Moves between states:
dol m sep
dol t mal
maf m vel
maf t sos
sep m kot
sep t ril
mal m dal
mal t goz
bal m lil
bal t vod
mur m nat
mur t mon
mup m zed
mup t seg
sop m lir
sop t feb
nup m zim
nup t fub
sib m kot
sib t vel
zik m siz
zik t fum
zed m tus
zed t zik
tup m gos
tup t dal
gaf m ril
gaf t bim
tas m vis
tas t zis
rif m val
rif t luk
ruv m lek
ruv t fer
vep m dar
vep t ber
ver m dag
ver t zag
fum m zuk
fum t ket
mir m lil
mir t pob
dar m pib
dar t zuv
seg m ril
seg t dag
dal m bal
dal t tas
zim m pom
zim t reg
sok m zus
sok t tup
zab m tup
zab t nop
gem m ber
gem t tas
kan m nup
kan t sop
num m lud
num t fub
beb m vod
beb t fof
dum m nup
dum t kan
pom m kan
pom t dum
tel m vus
tel t lil
vis m dum
vis t nup
vod m mal
vod t saz
kul m fof
kul t sok
feb m tiz
feb t lud
fen m tob
fen t tup
lil m tup
lil t lir
lud m mir
lud t tor
goz m fum
goz t kul
zin m gos
zin t zik
dag m ruv
dag t baf
bim m rof
bim t tes
mon m zus
mon t vus
tus m zif
tus t pib
gev m dar
gev t rut
rut m gem
rut t maf
zif m rif
zif t mup
zuk m luk
zuk t dol
nop m sos
nop t zim
val m kul
val t nat
saz m goz
saz t val
fon m feb
fon t num
ket m dol
ket t kef
lir m tas
lir t tor
siz m vus
siz t zuk
til m zak
til t vez
gos m zim
gos t bal
zak m rut
zak t tes
tok m vep
tok t gem
tob m tor
tob t gos
sez m zos
sez t zin
vel m zis
vel t bis
rof m sir
rof t ril
pib m mup
pib t lek
zos m mur
zos t goz
nat m sok
nat t sez
tes m zuv
tes t nup
lek m seg
lek t ver
baf m fer
baf t ket
ril m ket
ril t rif
bot m vez
bot t til
tiz m zab
tiz t mir
ber m gev
ber t lek
luk m zik
luk t sep
tor m bal
tor t vis
pob m num
pob t sos
zus m kef
zus t mur
kot m rof
kot t zak
kef m sir
kef t rof
sos m bis
sos t pom
reg m dum
reg t tas
sir m zag
sir t kot
der m bot
der t zuv
zis m lek
zis t sib
fof m saz
fof t zus
fer m seg
fer t sir
fub m reg
fub t lir
bis m baf
bis t kot
zag m baf
zag t bim
vus m zin
vus t fum
sem m sez
sem t siz
zuv m til
zuv t vep
vez m tes
vez t gev

The rows follow the links: the fewer symbols apart two states are, the more alike their rows tend to be.

Each row is also shifted at random along 6 hidden directions that mean nothing.

Some states, each with a row of numbers:
pib -> 150;-25;-41;-24;33;-76;-61;-33;29;-221;33;-82;75;-133;35;18;134;-27;-64;-66;-37;70;122;-12;41;72;29;-61;29;-28;37;-40;1;58;80;48;77;-24;-18;15;-32;17;-48;-37;14;-81;-140
vod -> 138;-45;86;-120;43;16;0;45;-41;-45;51;6;-85;31;28;-11;122;25;-21;32;-57;-75;-11;-90;-23;61;-27;1;14;-37;27;-14;-3;12;5;35;-28;55;-39;40;-17;41;-38;-26;-24;-32;9
rif -> 17;27;25;-52;17;48;-22;16;-60;-108;-7;19;-51;-50;-8;-25;114;25;20;46;-15;-17;-41;-11;-5;-63;8;-46;101;52;-45;-8;8;25;22;28;120;43;84;9;-23;0;21;-47;-1;-39;27
luk -> -1;75;87;-115;20;13;-16;13;-85;-14;5;-36;-97;45;-28;21;-34;94;17;118;89;-9;-77;-57;-19;-51;-31;36;95;-4;-35;35;40;-32;-54;-56;23;197;29;47;7;12;17;-105;-1;37;33
tok -> 43;-58;7;128;-7;23;48;-73;-27;18;-50;77;-48;-32;-43;-11;-12;-133;27;38;9;-54;-43;3;8;-96;-53;-1;-44;15;27;10;-26;89;15;-5;67;74;-7;-28;-77;38;-21;109;15;95;-19
gos -> 169;-95;123;-157;57;-74;-27;-11;-45;-76;30;-46;-1;-52;36;-53;139;-4;-3;-54;0;2;61;-29;3;-31;-86;-117;-120;78;-26;-74;86;76;2;50;-41;81;-56;-59;-104;-18;9;15;50;-18;-79
sez -> -24;147;20;26;7;34;109;21;-116;141;30;-40;17;115;-11;-18;-31;80;-78;-33;34;32;-110;-95;-1;-2;35;69;66;-175;0;119;2;30;-64;4;-146;-109;27;-27;-29;-36;96;46;-128;37;9
zos -> -44;-8;-8;29;40;99;47;44;-44;1;-18;-6;22;-27;58;-44;125;-28;-26;-22;-29;-6;-9;-22;-37;-89;-20;-15;-33;74;-51;-56;33;71;15;110;16;-102;106;-61;-89;2;82;93;-61;1;24
mur -> 126;-24;-18;-75;-16;39;37;50;-49;-59;17;28;-68;27;39;-77;204;15;-85;2;-15;19;-9;-84;46;-41;-56;-12;-23;52;-53;-68;4;146;-46;99;-14;-36;70;-24;-104;27;45;103;-76;-63;-64
ril -> 23;82;-41;54;-17;37;58;7;-46;24;-89;1;103;-60;48;-87;-5;-48;124;19;45;62;-52;75;-58;-92;87;52;-12;83;54;-10;22;10;52;-29;50;-57;20;-14;0;23;78;13;14;11;99
bal -> 70;33;117;5;19;-18;74;-65;-104;181;-5;-20;24;74;-42;-53;-139;-14;58;-17;27;-57;-76;-20;-90;-17;-15;-21;-15;-105;37;71;43;-78;-73;-89;-101;75;-72;-15;-32;-27;40;18;-15;46;115
mal -> 41;-93;156;-126;92;45;1;4;-49;28;-36;-146;-35;-115;83;35;81;-27;165;87;-19;-71;-18;-43;-146;-62;-92;-12;-97;86;36;-50;132;7;35;48;11;199;35;-47;-69;22;12;-28;26;94;63
nat -> -74;-14;46;-125;61;21;18;50;2;28;26;-221;22;-66;100;83;119;82;15;3;-38;14;34;-99;-79;34;-41;11;-38;2;0;-18;80;25;25;114;-76;28;72;-63;-31;-22;20;-27;-45;22;-32
tus -> -149;103;-2;67;38;-26;19;-22;12;-11;25;-39;51;-19;-47;62;-66;53;-37;-83;-51;29;-6;12;17;44;100;-24;147;-118;18;115;-27;-76;49;-16;37;-110;36;-15;77;-51;6;-98;-9;-3;21
ver -> 33;65;-71;133;-32;4;94;-30;-1;37;-96;19;103;-13;16;-66;-21;-90;27;-46;20;98;14;92;58;-40;115;45;-37;19;84;-5;-21;9;27;-60;0;-114;16;-15;2;36;46;73;-21;-41;21
tiz -> -30;-74;37;-112;-61;-31;-115;-62;55;-4;-23;-135;58;-48;68;34;-8;-18;90;48;51;-15;111;13;-59;6;-124;-36;-71;83;-71;-95;166;-36;-50;48;-10;229;9;-30;-5;-32;-18;-30;74;10;6
feb -> 3;-29;-24;-53;-72;-5;-96;-27;78;-58;14;-66;86;-18;60;15;-17;-21;24;-8;3;-22;68;3;1;48;-64;12;-31;-13;-44;-52;106;-23;-39;38;-48;101;-18;6;4;-32;-14;-27;43;-17;-31
bim -> 235;30;-105;37;-85;1;59;35;-44;-120;-62;129;110;-93;56;-219;214;-125;64;-68;32;70;-25;38;67;-74;68;30;-122;115;56;-60;3;244;92;69;-5;-241;-43;-28;-112;56;62;144;30;-16;-50
tob -> -25;-16;130;-98;33;-72;9;-41;-13;103;19;-41;6;59;-31;20;-118;49;28;-20;18;-23;10;-21;-21;19;-24;-61;-19;-17;-5;29;45;-107;-42;-47;-58;98;-50;-19;25;-50;-20;-65;35;20;59
vis -> 186;31;-36;159;-7;2;66;-9;-104;63;46;-81;213;-87;31;-43;-111;-41;31;-173;-96;78;-31;52;-118;69;93;52;-85;-201;148;99;1;-24;14;-94;-171;-129;-160;-57;-64;-62;115;31;-70;35;-79
zak -> -28;58;-111;164;11;-49;13;17;53;38;36;35;136;-56;17;-20;-68;-25;26;-82;-19;13;7;2;-51;74;108;56;-36;-50;76;58;-47;26;113;38;-42;-285;-87;5;43;1;-30;4;8;54;4
dag -> 86;27;-57;34;-7;-3;48;-12;24;-19;-78;-51;110;-76;61;-36;39;-73;16;-27;14;112;69;79;50;-15;74;30;-51;54;91;-70;11;21;32;-26;16;-56;-1;-7;-13;42;26;41;6;-64;-9
vep -> 15;25;36;38;-4;-58;67;-68;-10;121;-15;-60;6;3;-33;105;-138;22;21;65;39;-33;-54;-58;2;35;-16;55;20;-152;76;112;-12;-5;-10;-43;-51;106;-40;-4;21;-13;-93;-24;0;125;-37
tor -> -161;-6;78;-111;23;-26;-45;60;82;-70;127;204;-133;196;-87;17;-7;45;-127;-72;-56;-131;-24;-27;187;70;15;-51;85;-67;-89;51;-87;-75;-47;-29;-58;-66;-60;47;97;-45;-73;-93;74;-44;-4
zin -> -49;44;63;-9;61;20;66;-15;-128;56;-36;-61;28;-19;9;-63;6;-19;42;-28;52;11;-46;-33;-73;-170;-42;-43;-23;57;-47;-6;81;45;-27;15;-15;48;61;-81;-114;-33;99;59;-33;84;43
tes -> 255;-82;-51;-108;-53;-87;-17;0;12;-110;31;-24;22;-110;64;4;79;23;54;52;32;15;24;-43;-15;49;-87;-7;-94;65;42;-66;4;122;41;53;-13;49;-78;1;-70;13;-117;-4;52;15;-139

Start here and follow the symbols in turn, left to right. Where do you end up?
Answer with the state's name.
-111;-49;46;10;-4;22;-33;26;46;-80;62;126;10;38;-11;-24;31;-71;-23;-140;-92;-85;0;39;77;-24;10;-31;-30;-24;-36;23;-14;18;3;-5;-53;-104;-41;-34;-5;-49;21;-1;65;17;-46
m m m t m t: fub
47;58;-87;-32;-8;21;14;81;40;-10;-13;-12;18;51;58;-27;-4;39;-33;19;10;76;32;14;37;72;70;69;9;45;33;-61;-42;-39;3;-4;-24;-81;-15;79;47;43;2;-31;-40;-103;29
t m m t t: tes
-42;-4;102;-33;-18;-4;0;-36;-45;32;2;102;-5;67;-32;-93;18;-66;23;-53;35;-66;-31;-1;42;-70;-43;-62;-48;2;-67;1;70;56;-40;15;-53;-12;1;-53;-25;-37;57;62;45;40;52
t m t t m: kot
-13;-123;-11;68;92;15;-73;28;51;-102;48;27;24;-73;19;25;43;-79;-56;-115;-131;-21;101;70;9;27;32;-51;-79;31;34;-58;-61;-42;74;1;39;-66;-71;-5;-10;10;0;-17;28;-24;-71
m t m t t m t: nup
55;71;25;38;16;60;52;-19;-166;-5;-41;44;-13;23;-11;-122;18;-51;-1;24;90;17;-86;-12;-28;-166;-41;-1;-1;33;-60;-20;44;83;-60;2;14;64;55;-19;-119;3;105;98;-56;48;28
t m t t t m t: nat
-162;-4;70;-126;60;-123;-18;-16;144;-5;83;-124;-66;12;8;268;-69;147;-39;45;-22;-39;29;-113;71;180;-6;44;72;-146;55;115;-39;-57;39;26;-64;75;-40;37;150;-34;-210;-210;66;89;-92
m t t t t m: rof
-52;52;67;-125;5;37;26;39;-29;30;-67;-51;-58;19;38;7;46;40;100;107;87;29;-57;-10;9;-65;1;69;-3;81;19;-2;57;22;-3;-16;-15;112;58;9;28;40;14;-51;32;41;54
m t t t t m: zus
-64;-37;22;-42;57;-36;-34;-38;29;-117;-34;-139;37;-163;28;76;94;-6;53;-28;-45;42;85;26;-27;-28;3;-73;35;62;-4;-27;48;-1;99;38;116;49;78;-47;-2;-23;-14;-81;62;-4;-34
t m m m m: sep
46;-58;113;-110;102;-53;-38;36;12;-38;69;-37;-15;35;12;45;7;44;-46;-43;-62;-48;64;-67;15;111;-7;-35;-38;-65;40;-11;-9;-71;14;17;-87;24;-101;33;34;4;-49;-106;12;-26;-10
t m m t m m m: pom
18;51;-39;148;-83;-11;-25;-38;-64;138;-25;3;33;13;-98;-51;-61;-13;4;-42;-2;106;0;54;-80;25;58;35;-31;-118;29;83;11;23;-28;-74;-54;-64;-49;-41;36;-25;110;95;-48;20;-10
t t m m t: reg
10;0;-46;-26;-16;-9;17;32;74;-29;-73;-26;57;-64;72;-17;63;-35;49;-6;12;72;59;78;47;-12;51;47;-56;137;42;-89;23;11;49;10;26;-41;31;-4;21;46;-2;-1;47;-38;-5
m m t t t m: rut
-9;-32;4;69;-71;-10;-56;-29;-33;36;-2;100;-11;-8;-90;-98;52;-49;5;-78;-31;41;10;58;-26;-56;-10;-79;-60;28;-64;3;9;68;5;-10;16;-83;0;-83;-21;-41;103;115;24;-2;-23
m t m m t: fub
303;-24;-108;47;30;87;-19;43;-80;-92;69;68;-14;89;18;-103;-10;6;-164;33;-3;-15;25;-31;-26;88;-40;-15;66;-21;-20;-117;-93;-71;-78;-14;36;32;-61;133;-86;81;-5;30;-158;-196;27
m t t t t t t: luk
-192;64;15;14;-64;10;-28;-25;66;66;33;35;40;106;-10;19;-106;-6;-2;-45;10;-60;-32;14;47;45;8;40;48;-123;-57;72;58;-59;-70;-6;-94;-43;-12;1;81;-59;3;-36;43;25;48
m m m m m m: pom
180;0;-29;-78;68;5;-35;35;-84;-129;44;-120;73;-47;103;-62;120;13;-95;-38;22;78;82;-76;-10;6;-38;10;-62;12;-25;-99;69;100;-13;83;-59;35;-31;-6;-133;20;52;25;-86;-42;-119
m m m m m t m: gos
57;-78;-60;119;-38;46;-20;25;-39;-62;16;102;-4;-77;-30;-65;57;-67;10;-96;-97;22;2;112;-41;-83;-5;-67;-46;70;-20;-32;-70;28;7;-44;74;-71;1;-49;-83;-29;89;91;9;-17;-80
t m m t m t: kan
4;-63;-181;233;38;-4;-44;-26;100;-90;29;118;79;-34;-12;5;-146;-103;-77;-25;-20;-47;84;56;2;52;18;-42;20;46;6;-77;-144;-106;55;5;137;-115;-53;74;9;45;-112;20;-23;-54;27
t m t t m m m: ril
38;37;-5;-51;-96;-12;-20;48;8;-77;104;62;14;82;-7;-17;50;13;-79;-140;-64;-22;-43;-32;117;106;39;60;16;-205;-8;107;3;72;-42;-5;-166;-104;-96;3;17;-66;10;-15;29;-12;-140
t m m t t m t: dum
225;-158;-29;-72;27;75;-50;26;-19;-102;14;-19;-81;-37;56;-20;92;2;-31;118;-29;-69;61;-9;-90;4;-133;-62;1;129;-23;-169;-11;-60;-41;30;125;193;28;78;-92;79;-54;14;-57;-129;33
m m t m m: sep
